In the rows, zero is written as 100.
Each row of numbers belongs to one of the nodes below and depends on some of the facts about them. Some rows are named. Which node is each other row?

Facts:
dravor γ:207 Φ:b ζ:fekla,zipegri,samel τ:j
tovam γ:196 Φ:d ζ:gupasta τ:h
flemis γ:924 Φ:e ζ:dedo,zipegri τ:h
dima γ:924 Φ:d τ:h
studu γ:207 Φ:d τ:k
rega γ:207 Φ:b τ:j
luvuzol γ:196 Φ:a ζ:lenoflil τ:h
pidon γ:196 Φ:c τ:h
zistim γ:196 Φ:a ζ:stadrus τ:j
putik γ:207 Φ:e τ:j
vori γ:924 Φ:a ζ:naklu τ:k
pogok γ:207 Φ:d ζ:petil,grage τ:i
stogrem γ:207 Φ:f τ:h
reve γ:207 Φ:a ζ:triplun τ:j
bato γ:924 Φ:e ζ:stogrem τ:h
naklu γ:924 Φ:c τ:h
stogro γ:196 Φ:a ζ:stadrus τ:i
stodul γ:207 Φ:a ζ:samel τ:i
dralok γ:196 Φ:e ζ:dedo τ:j
gronon γ:924 Φ:f ζ:stofar,zipegri τ:k
zupetrom γ:207 Φ:f ζ:viseba τ:i
zizer γ:207 Φ:f τ:i
raleklel γ:196 Φ:b ζ:gromel,bato,sukos,stadrus τ:h
zazo γ:196 Φ:b τ:j
goso γ:207 Φ:e ζ:dedo τ:h
bruflim γ:924 Φ:a τ:h
tolen γ:924 Φ:a τ:i
ziguk γ:207 Φ:d ζ:debran τ:i
kedres γ:924 Φ:b ζ:rostin τ:k
grage γ:924 Φ:b ζ:drines,vori τ:k
giriskan γ:196 Φ:c ζ:plute τ:h
figrotro γ:196 Φ:a ζ:volur,vori,neplolam τ:h
vudam γ:924 Φ:b τ:j
vetril γ:196 Φ:b τ:i
plokerel γ:924 Φ:a τ:i
kloflin γ:207 Φ:d ζ:rone,dima τ:h
stugir γ:207 Φ:a ζ:debran τ:h
rogrul γ:196 Φ:a ζ:fekla,bregin τ:j
digol γ:207 Φ:a τ:j
stiflekar γ:207 Φ:a ζ:kloflin,vori τ:i
rone γ:207 Φ:b ζ:dima τ:i
sukos γ:207 Φ:b ζ:staror τ:j
gigri γ:207 Φ:c ζ:goso τ:h
ropoplin γ:924 Φ:a τ:j
dolura γ:924 Φ:c ζ:gromel,stopur τ:i
begrota γ:207 Φ:a τ:j
sido γ:924 Φ:a τ:k
papinek γ:924 Φ:b τ:i
trusuflam γ:207 Φ:e ζ:kosikes τ:j
grugron γ:207 Φ:f τ:k
brabol γ:196 Φ:a ζ:skapom τ:k
nobriflom γ:207 Φ:b ζ:pledun τ:i
flofan γ:207 Φ:e ζ:flemis τ:j
dedo γ:196 Φ:b τ:h
tripo γ:207 Φ:e ζ:goso,digol τ:i
brisonek γ:207 Φ:b ζ:gigri τ:h
triplun γ:196 Φ:e ζ:fekla τ:k
gridrek γ:207 Φ:c τ:h
tanefa γ:207 Φ:e ζ:stugir τ:i
dopu γ:207 Φ:b τ:k
rere γ:196 Φ:f τ:j
drines γ:196 Φ:f ζ:nonuskir,gupasta τ:i
bazuvas γ:207 Φ:a τ:i
vadibrem γ:207 Φ:e τ:h
bubul γ:207 Φ:e ζ:plute τ:h
petil γ:207 Φ:b ζ:flemis,rogrul,treplor τ:h
skibam γ:207 Φ:a τ:h
dremo γ:196 Φ:f ζ:staror τ:h
flobetur γ:196 Φ:a τ:j
staror γ:207 Φ:e τ:j
nonuskir γ:207 Φ:a τ:k
popa γ:196 Φ:c τ:k
brobren γ:207 Φ:d τ:j
samel γ:196 Φ:f τ:h
dekem γ:207 Φ:a ζ:roflur τ:h
stadrus γ:924 Φ:a τ:k
podrun γ:207 Φ:d ζ:rogrul τ:j
pledun γ:207 Φ:g ζ:petil τ:h
vuzuk γ:207 Φ:d ζ:debran τ:h
lini γ:207 Φ:b τ:h
skebran γ:207 Φ:b τ:i
grurefer γ:924 Φ:d τ:k
gavam γ:924 Φ:c τ:k
plute γ:207 Φ:a τ:j
dimo γ:196 Φ:e τ:i
firu γ:924 Φ:e ζ:roflur τ:i
rostin γ:207 Φ:a ζ:stofar,flemis τ:h
gromel γ:196 Φ:a ζ:kedres τ:i
lenoflil γ:207 Φ:b ζ:tanefa,triplun τ:h
roflur γ:924 Φ:f ζ:lenir τ:i
mitri γ:924 Φ:e ζ:bramon,goso τ:k
muta γ:207 Φ:e τ:k
stopur γ:207 Φ:e ζ:tovam,goso,debran τ:k
skuviflos γ:196 Φ:g τ:h
luvoflar γ:207 Φ:a τ:h
bregin γ:196 Φ:e τ:j
tripil γ:196 Φ:f ζ:petil,plokerel τ:h
viseba γ:196 Φ:b τ:i
tibrum γ:924 Φ:b ζ:dedo,dima τ:h
fekla γ:924 Φ:g ζ:stogrem,rone τ:i
zipegri γ:924 Φ:g ζ:stugir,fekla τ:h
latuk γ:924 Φ:a ζ:luvoflar τ:k
tilin γ:207 Φ:e τ:i
podak γ:207 Φ:f ζ:zizer,gupasta,tibrum τ:j
plutu γ:207 Φ:b ζ:bramon,dravor τ:h
dreflo γ:924 Φ:a ζ:zazo τ:h
bramon γ:207 Φ:d τ:j
neplolam γ:207 Φ:d τ:h
volur γ:207 Φ:a ζ:rostin τ:i
kosikes γ:207 Φ:b ζ:drines,volur τ:h
gupasta γ:207 Φ:c ζ:kloflin,rone,dima τ:h
treplor γ:207 Φ:b ζ:tibrum τ:i
bigam γ:196 Φ:b ζ:lenoflil,treplor τ:i
stofar γ:207 Φ:a τ:i
lenir γ:196 Φ:a ζ:dedo τ:h
ditiflok γ:207 Φ:f τ:h
zamener γ:196 Φ:a ζ:kloflin τ:h
trigrir γ:207 Φ:e ζ:goso,gronon τ:i
debran γ:207 Φ:d τ:j
skapom γ:207 Φ:d ζ:plokerel,tibrum,gigri τ:i

Some nodes and their rows:
93; 99; 115; 107; 104; 94; 94; 92; 102; 89; 100; 96; 101; 94; 108; 103; 91; 97; 102; 97; 80; 93; 88; 98; 101; 107; 117; 100; 108; 92; 90 : luvoflar
95; 99; 105; 92; 92; 99; 105; 94; 103; 107; 99; 95; 112; 97; 97; 98; 102; 105; 98; 99; 106; 106; 101; 96; 102; 106; 90; 92; 110; 92; 104 : stugir
97; 100; 94; 97; 102; 105; 103; 96; 99; 117; 99; 99; 102; 111; 97; 97; 112; 113; 99; 101; 116; 97; 111; 95; 100; 93; 94; 104; 108; 101; 103 : gigri
89; 95; 93; 111; 104; 93; 104; 92; 92; 81; 97; 101; 111; 110; 102; 88; 90; 111; 100; 97; 83; 96; 90; 104; 100; 96; 94; 101; 96; 102; 110 : nonuskir
87; 90; 92; 106; 113; 105; 98; 87; 91; 107; 102; 94; 103; 122; 105; 99; 96; 113; 102; 96; 78; 91; 114; 98; 99; 88; 112; 113; 103; 102; 97 : naklu
100; 98; 104; 111; 106; 94; 97; 102; 101; 88; 102; 98; 91; 96; 107; 98; 97; 89; 106; 96; 95; 99; 87; 100; 98; 97; 114; 103; 107; 98; 100 : studu
93; 96; 86; 100; 108; 103; 107; 108; 96; 97; 102; 102; 104; 107; 96; 81; 96; 107; 102; 105; 116; 104; 106; 103; 100; 98; 83; 99; 103; 101; 116 : treplor
102; 96; 98; 110; 108; 98; 96; 115; 103; 93; 100; 97; 82; 96; 105; 91; 100; 84; 103; 95; 107; 100; 93; 100; 98; 91; 121; 104; 105; 101; 99 : zupetrom
96; 100; 106; 110; 107; 102; 94; 95; 101; 104; 101; 97; 92; 103; 105; 105; 104; 97; 103; 98; 109; 90; 107; 94; 98; 95; 121; 108; 109; 98; 89 : gridrek
93; 116; 101; 107; 91; 100; 98; 105; 103; 106; 97; 100; 112; 100; 93; 111; 91; 107; 106; 110; 127; 84; 124; 92; 104; 105; 89; 93; 121; 100; 90 : samel
101; 84; 111; 98; 100; 98; 96; 92; 102; 105; 98; 92; 90; 91; 109; 107; 97; 87; 102; 86; 74; 105; 89; 103; 100; 99; 122; 105; 90; 95; 99 : dreflo
97; 88; 93; 99; 103; 106; 98; 95; 97; 99; 96; 101; 97; 107; 91; 88; 103; 108; 102; 101; 112; 93; 95; 106; 101; 97; 94; 109; 92; 104; 105 : kosikes
90; 97; 86; 98; 111; 101; 105; 107; 93; 91; 103; 101; 107; 114; 98; 81; 91; 114; 103; 102; 108; 102; 112; 101; 101; 98; 82; 100; 109; 102; 115 : rone
97; 80; 84; 102; 112; 103; 99; 98; 92; 95; 101; 101; 95; 112; 99; 78; 99; 104; 105; 96; 93; 100; 99; 110; 98; 94; 99; 113; 81; 105; 114 : grage
101; 89; 111; 94; 105; 102; 92; 97; 101; 92; 104; 93; 100; 93; 113; 114; 96; 91; 93; 97; 51; 106; 103; 98; 101; 107; 113; 98; 92; 95; 90 : ropoplin
104; 97; 101; 92; 91; 102; 103; 95; 105; 115; 97; 99; 97; 96; 95; 93; 113; 99; 99; 97; 114; 105; 97; 99; 100; 102; 97; 96; 98; 97; 105 : vuzuk
100; 98; 98; 104; 113; 97; 94; 115; 100; 86; 105; 100; 88; 97; 106; 92; 92; 88; 109; 98; 109; 99; 92; 100; 99; 101; 109; 105; 110; 97; 97 : skebran
97; 101; 111; 104; 106; 98; 97; 89; 101; 100; 101; 98; 91; 98; 106; 112; 99; 98; 101; 94; 90; 92; 84; 99; 99; 99; 117; 105; 105; 95; 90 : vadibrem
98; 96; 100; 90; 97; 105; 102; 100; 104; 114; 100; 99; 105; 97; 96; 93; 103; 103; 102; 102; 119; 102; 106; 97; 103; 109; 87; 95; 111; 95; 102 : lenoflil

Which node is each row?
No name comes twice in this set of rows, the named rows included.
106; 90; 93; 92; 104; 113; 98; 109; 100; 98; 93; 97; 97; 103; 93; 95; 118; 104; 86; 103; 94; 97; 112; 102; 101; 93; 95; 106; 72; 111; 107	podak
94; 99; 112; 105; 111; 97; 91; 101; 99; 76; 103; 93; 109; 94; 112; 119; 88; 98; 93; 99; 47; 92; 102; 95; 101; 113; 116; 97; 104; 96; 87	plute
113; 112; 100; 92; 91; 109; 102; 99; 101; 103; 96; 106; 100; 102; 87; 111; 110; 106; 86; 111; 91; 93; 99; 102; 100; 103; 87; 99; 75; 111; 96	dralok
76; 90; 91; 100; 102; 99; 105; 79; 91; 105; 100; 94; 124; 118; 104; 96; 90; 123; 101; 99; 71; 98; 123; 99; 102; 102; 94; 98; 108; 98; 105	dima
98; 108; 89; 113; 101; 97; 101; 112; 94; 82; 95; 105; 102; 113; 89; 99; 93; 105; 102; 108; 118; 87; 97; 105; 100; 82; 95; 106; 89; 114; 102	drines
107; 112; 104; 104; 103; 104; 88; 113; 103; 83; 98; 102; 97; 93; 100; 119; 95; 92; 95; 109; 91; 80; 112; 94; 101; 105; 109; 100; 97; 107; 79	rere
108; 104; 96; 107; 89; 104; 99; 101; 105; 104; 88; 107; 95; 99; 84; 103; 110; 98; 99; 107; 133; 89; 96; 105; 102; 89; 94; 102; 88; 113; 98	tripil
96; 93; 96; 94; 96; 106; 101; 97; 99; 110; 97; 101; 103; 105; 91; 91; 104; 109; 102; 104; 120; 99; 106; 100; 102; 101; 87; 101; 103; 98; 106	petil
102; 109; 103; 104; 98; 99; 93; 98; 100; 95; 101; 108; 97; 93; 100; 122; 95; 97; 105; 108; 114; 85; 65; 102; 100; 102; 112; 106; 103; 101; 72	skuviflos
97; 98; 103; 96; 98; 104; 99; 101; 102; 89; 101; 94; 113; 100; 102; 103; 100; 105; 88; 103; 70; 102; 110; 96; 103; 113; 92; 92; 90; 99; 101	digol
92; 96; 88; 104; 103; 105; 103; 89; 95; 110; 96; 99; 104; 115; 93; 91; 107; 115; 100; 101; 106; 92; 110; 100; 100; 92; 96; 108; 97; 104; 104	gupasta
91; 81; 88; 91; 100; 108; 103; 90; 93; 115; 100; 99; 109; 113; 96; 89; 100; 115; 103; 99; 98; 103; 119; 103; 102; 98; 86; 105; 94; 99; 111	tibrum
100; 91; 98; 101; 113; 99; 96; 114; 99; 98; 109; 99; 88; 101; 110; 98; 90; 88; 109; 93; 92; 110; 101; 101; 99; 98; 113; 105; 106; 95; 99	papinek

The same nodes again, as new rows of numbers:
Some nodes and their rows:
84; 81; 129; 108; 103; 107; 93; 86; 122; 92; 86; 107; 57; 83; 97; 76; 75; 66; 87; 108; 98; 105; 73; 137; 131; 110 : plute
94; 92; 94; 114; 108; 112; 92; 80; 120; 74; 86; 88; 82; 100; 118; 108; 105; 67; 95; 137; 119; 124; 94; 127; 116; 98 : giriskan
89; 88; 84; 93; 89; 108; 107; 73; 93; 82; 84; 68; 69; 85; 108; 97; 101; 52; 91; 127; 128; 106; 66; 109; 116; 99 : latuk
100; 93; 99; 103; 97; 116; 92; 78; 105; 73; 77; 87; 80; 102; 116; 97; 97; 62; 100; 131; 120; 123; 70; 118; 99; 93 : dekem
97; 109; 79; 103; 102; 101; 85; 74; 111; 70; 83; 88; 83; 83; 103; 117; 117; 53; 114; 145; 127; 111; 98; 124; 111; 98 : triplun
93; 89; 106; 100; 99; 125; 103; 74; 118; 74; 78; 89; 84; 105; 120; 97; 99; 70; 105; 124; 124; 133; 79; 111; 111; 95 : podak
112; 100; 101; 120; 107; 126; 82; 82; 106; 74; 87; 90; 83; 97; 112; 105; 94; 67; 101; 132; 119; 139; 83; 135; 109; 98 : gromel
83; 82; 130; 105; 104; 104; 95; 84; 124; 97; 84; 106; 59; 85; 98; 79; 79; 63; 90; 107; 99; 105; 78; 134; 129; 112 : staror
87; 77; 140; 112; 106; 110; 92; 85; 121; 95; 88; 104; 59; 81; 99; 83; 82; 74; 91; 107; 94; 118; 72; 139; 128; 116 : tilin
67; 74; 123; 99; 101; 89; 107; 82; 125; 89; 84; 106; 55; 77; 100; 92; 105; 69; 88; 115; 99; 85; 89; 124; 132; 106 : grugron
93; 95; 94; 93; 96; 111; 100; 73; 98; 86; 81; 74; 72; 90; 107; 97; 97; 55; 95; 125; 130; 129; 64; 112; 119; 104 : bato
106; 97; 111; 107; 105; 125; 88; 80; 104; 77; 78; 92; 80; 95; 112; 98; 89; 73; 104; 123; 119; 140; 67; 123; 100; 99 : stodul
102; 100; 94; 114; 102; 117; 90; 78; 113; 72; 79; 84; 83; 95; 111; 104; 100; 56; 99; 138; 124; 125; 88; 131; 111; 98 : luvuzol
93; 96; 105; 116; 109; 129; 95; 71; 122; 70; 89; 88; 88; 90; 114; 108; 109; 74; 110; 131; 125; 144; 89; 131; 121; 105 : drines
93; 95; 89; 109; 95; 114; 101; 76; 114; 71; 80; 77; 84; 93; 110; 110; 110; 57; 95; 140; 121; 109; 92; 122; 110; 92 : brabol
101; 75; 97; 111; 97; 120; 106; 91; 106; 77; 75; 83; 82; 125; 130; 106; 100; 76; 83; 127; 112; 132; 75; 100; 98; 83 : gigri
92; 88; 98; 107; 91; 113; 86; 83; 112; 74; 78; 86; 84; 110; 116; 101; 97; 63; 95; 134; 109; 126; 71; 116; 101; 93 : brisonek
111; 101; 104; 96; 98; 120; 91; 80; 111; 86; 72; 89; 87; 101; 111; 104; 89; 55; 109; 124; 123; 131; 77; 109; 104; 98 : podrun
81; 74; 129; 108; 105; 114; 104; 81; 106; 101; 96; 89; 48; 73; 93; 73; 77; 66; 76; 101; 106; 116; 58; 138; 141; 122 : tolen

Which node is each row?
No name comes twice in this set of rows, the named rows included.
97; 96; 103; 108; 98; 121; 80; 84; 107; 72; 84; 89; 83; 103; 115; 99; 93; 74; 102; 128; 106; 142; 69; 123; 103; 102	nobriflom
98; 88; 129; 102; 104; 103; 91; 89; 119; 106; 78; 106; 66; 85; 96; 87; 78; 58; 91; 108; 102; 108; 79; 128; 128; 115	debran
91; 87; 78; 91; 98; 98; 109; 80; 88; 84; 84; 78; 68; 96; 110; 107; 113; 56; 89; 126; 130; 113; 73; 101; 113; 95	gronon
86; 94; 75; 93; 89; 103; 88; 81; 90; 77; 86; 71; 69; 96; 108; 102; 105; 48; 89; 132; 118; 111; 67; 109; 111; 96	kedres
78; 77; 138; 110; 113; 105; 98; 84; 121; 92; 90; 113; 56; 80; 101; 85; 91; 81; 89; 104; 98; 118; 76; 135; 134; 114	zizer
100; 98; 106; 110; 88; 132; 101; 64; 128; 80; 75; 75; 94; 93; 109; 113; 105; 57; 106; 139; 126; 129; 88; 124; 119; 104	tovam
109; 75; 97; 105; 94; 126; 118; 91; 90; 91; 77; 58; 75; 121; 121; 101; 94; 58; 69; 117; 119; 133; 59; 95; 111; 90	flemis
86; 80; 137; 101; 95; 105; 99; 80; 126; 103; 80; 101; 63; 83; 94; 90; 86; 59; 91; 112; 99; 103; 78; 131; 131; 116	neplolam
74; 80; 124; 119; 104; 108; 81; 90; 135; 89; 94; 102; 63; 88; 98; 80; 78; 60; 76; 119; 89; 104; 95; 148; 141; 116	zazo
79; 94; 79; 89; 86; 107; 93; 70; 100; 77; 88; 69; 75; 88; 108; 97; 106; 51; 93; 135; 120; 111; 67; 111; 112; 102	grage
109; 92; 102; 101; 100; 120; 93; 88; 105; 82; 74; 89; 83; 111; 118; 101; 90; 60; 100; 123; 119; 131; 75; 109; 103; 92	flofan
109; 95; 94; 102; 100; 109; 89; 86; 100; 77; 76; 89; 80; 107; 115; 102; 95; 60; 98; 131; 121; 128; 71; 114; 94; 90	rostin
57; 69; 113; 98; 96; 92; 108; 81; 111; 96; 95; 86; 45; 72; 97; 82; 96; 62; 73; 113; 104; 85; 74; 121; 142; 114	gavam
78; 81; 128; 97; 92; 96; 103; 79; 127; 99; 76; 96; 64; 73; 93; 96; 98; 57; 90; 113; 100; 87; 84; 127; 128; 111	studu

